Below are the code and all the weights of a small trained network. Each question names an input and a target symbol and asks about switching units off, where a switched-off unit gives its printed mean instead of its output.

import numpy as np


def w(rows, s, z=0):
    codes = np.array(rows[::2]) - 128.0
    scale = np.full(codes.shape[1], s)
    scale[-1] = z or s
    return codes * scale


def f(y):
    return np.maximum(y, 0)


def softmax(a):
    e = np.exp(a - a.max(-1, keepdims=True))
    return e / e.sum(-1, keepdims=True)


def log_softmax(a):
    a = a - a.max(-1, keepdims=True)
    return a - np.log(np.exp(a).sum(-1, keepdims=True))


def net(x, mask):
    ids = ['ΛΦβγεηθπ'.index(c) for c in x.split()]
    T = len(ids)
    res = E[ids] + P[:T]
    u = 0
    for l in range(2):
        q, k, v = (res @ M[l].T for M in (Q, K, V))
        z = softmax(np.where(np.tri(T) > 0, q @ k.T / 3**0.5, -1e9)) @ v
        res = res + np.where(mask[u], z, O[l][:, -1]) @ O[l][:, :-1]
        u += 1
        y = f(res @ A[l][:, :-1].T + A[l][:, -1])
        res = res + np.where(mask[u : u + 8], y, B[l][:, -1]) @ B[l][:, :-1]
        u += 8
    return log_softmax(res[-1] @ U[:, :-1].T + U[:, -1])


Q, K, V, O, A, B = {}, {}, {}, {}, {}, {}
E = w([
[148,96,129],'Λ',
[87,129,125],'Φ',
[180,127,29],'β',
[161,73,155],'γ',
[89,90,116],'ε',
[68,199,251],'η',
[96,144,128],'θ',
[185,105,207],'π',
],0.023)
P = w([
[160,31,23],'0',
[109,34,70],'1',
[49,1,122],'2',
[81,10,134],'3',
[96,30,112],'4',
[89,34,122],'5',
[75,15,145],'6',
[101,55,129],'7',
[145,70,158],'8',
[31,32,239],'9',
],0.0053)
Q[0] = w([
[168,230,50],'L0H1',
[150,253,47],'L0H1',
[167,101,49],'L0H1',
],0.0068)
K[0] = w([
[113,106,46],'L0H1',
[144,29,97],'L0H1',
[2,202,196],'L0H1',
],0.0087)
V[0] = w([
[115,169,190],'L0H1',
[60,135,62],'L0H1',
[205,2,198],'L0H1',
],0.0077)
O[0] = w([
[170,245,190,150],'L0H1',
[68,195,69,100],'L0H1',
[95,103,218,254],'L0H1',
],0.011,0.0052)
A[0] = w([
[169,120,2,212],'L0N1',
[211,86,138,108],'L0N2',
[65,90,100,184],'L0N3',
[80,97,219,122],'L0N4',
[83,133,92,253],'L0N5',
[162,158,239,84],'L0N6',
[24,179,151,236],'L0N7',
[77,63,75,118],'L0N8',
],0.0099,0.0036)
B[0] = w([
[163,149,160,171],'L0N1',
[168,73,154,173],'L0N2',
[165,147,99,190],'L0N3',
[39,118,188,252],'L0N4',
[113,236,164,167],'L0N5',
[78,131,106,224],'L0N6',
[175,255,97,188],'L0N7',
[94,124,74,192],'L0N8',
],0.0072,0.013)
Q[1] = w([
[104,204,220],'L1H1',
[118,192,110],'L1H1',
[255,27,140],'L1H1',
],0.006)
K[1] = w([
[112,97,120],'L1H1',
[218,177,49],'L1H1',
[12,155,67],'L1H1',
],0.011)
V[1] = w([
[109,251,139],'L1H1',
[75,82,107],'L1H1',
[165,93,135],'L1H1',
],0.014)
O[1] = w([
[70,141,145,37],'L1H1',
[94,155,95,254],'L1H1',
[2,218,168,109],'L1H1',
],0.0061,0.0071)
A[1] = w([
[109,142,129,72],'L1N1',
[188,133,87,133],'L1N2',
[101,252,176,158],'L1N3',
[177,176,98,254],'L1N4',
[148,87,77,78],'L1N5',
[122,140,122,47],'L1N6',
[207,117,84,66],'L1N7',
[124,138,131,216],'L1N8',
],0.013,0.0026)
B[1] = w([
[94,114,24,149],'L1N1',
[70,223,128,149],'L1N2',
[232,78,96,248],'L1N3',
[147,115,168,159],'L1N4',
[3,137,180,150],'L1N5',
[168,110,48,134],'L1N6',
[209,171,146,150],'L1N7',
[241,218,147,149],'L1N8',
],0.0063,0.015)
U = w([
[56,222,223,88],'Λ',
[106,156,93,52],'Φ',
[51,74,95,18],'β',
[2,176,76,144],'γ',
[93,217,131,154],'ε',
[108,118,107,95],'η',
[229,140,173,117],'θ',
[41,130,82,253],'π',
],0.0079,0.0058)

Each question gives the input, a string of symbols that net reads in full, and the target symbol t.
The units are the heads (3 rows each of Q, K, V and O) and the neurons (one row each of A and B). Each row of codes is followed by its name. A weight is (code - 128) times the scale printed after its matrix; where a second scale follows, it is the last column's (O, A, B and U).
mask holds one flag per unit, layer by layer, with each layer's heads first. A switched-off unit (its flag False) gives its mean, the last column of its rows in O or B, instead of its output. The means were averaged over made-up inputs and are rounded, as every weight is.
A unit's drop is (log p(t) with every unit on - log p(t) with that unit switched off) / (log p(t) with every unit on - log p(t) with every unit switched off).
The circuit of an input: a set's keep is (log p(t) with only the set's units on - log p(t) with every unit switched off) / (log p(t) with every unit on - log p(t) with every unit switched off). Starting from the 12 units with the biggest drops (on a tie, the unit counted first), units are removed one at a time, each time the one whose removal leaves the highest keep (on an exact tie, the one counted first), for as long as the keep stays at least 0.8.
circuit, biggest first: the units of the circuit, biggest drop first
k most important neurons: the k neurons with the biggest drops, biggest first
top k neurons in layer l: the k neurons of layer l with the biggest drops, biggest first
drop when u is switched off: that unit's drop, to one decimal
input Φ ε ε ε β, target ε: circuit, biggest first => [L0N4 L1N7 L1N2 L1N3]
input η ε β, target θ: top 3 neurons in layer 0 => [L0N1 L0N6 L0N4]
input ε β β θ β, target ε: top neuron in layer 1 => [L1N2]
input ε ε ε ε γ Λ Φ π π Λ, target Λ: circuit, biggest first => [L0H1 L0N4]
input Λ Λ γ ε γ, target β: circuit, biggest first => [L0H1 L0N7 L0N5]
input θ β γ η θ, target θ: 3 most important neurons => [L1N3 L0N7 L0N6]
input ε ε π γ, target Λ: 2 most important neurons => [L0N4 L1N3]
input η π θ ε γ ε, target θ: circuit, biggest first => [L0H1 L0N8 L0N4]
input π θ ε Λ Λ η ε Λ Φ, target θ: 3 most important neurons => [L1N3 L0N7 L0N8]
input π γ γ, target Λ: 2 most important neurons => [L1N3 L0N4]
input π η Λ ε, target θ: 2 most important neurons => [L1N3 L0N8]
input Λ Λ π Λ θ π β ε π ε, target Λ: 2 most important neurons => [L0N4 L0N8]
input ε ε γ, target β: top 2 neurons in layer 0 => [L0N7 L0N5]
input γ π γ π ε π π ε, target Λ: most important neuron => [L1N3]
input β β Φ η η η, target θ: drop when L1N4 is switched off => 0.0
input ε Φ Φ η, target θ: drop when L1N3 is switched off => 1.3
input η θ η ε β, target θ: drop when L0H1 is switched off => 0.6
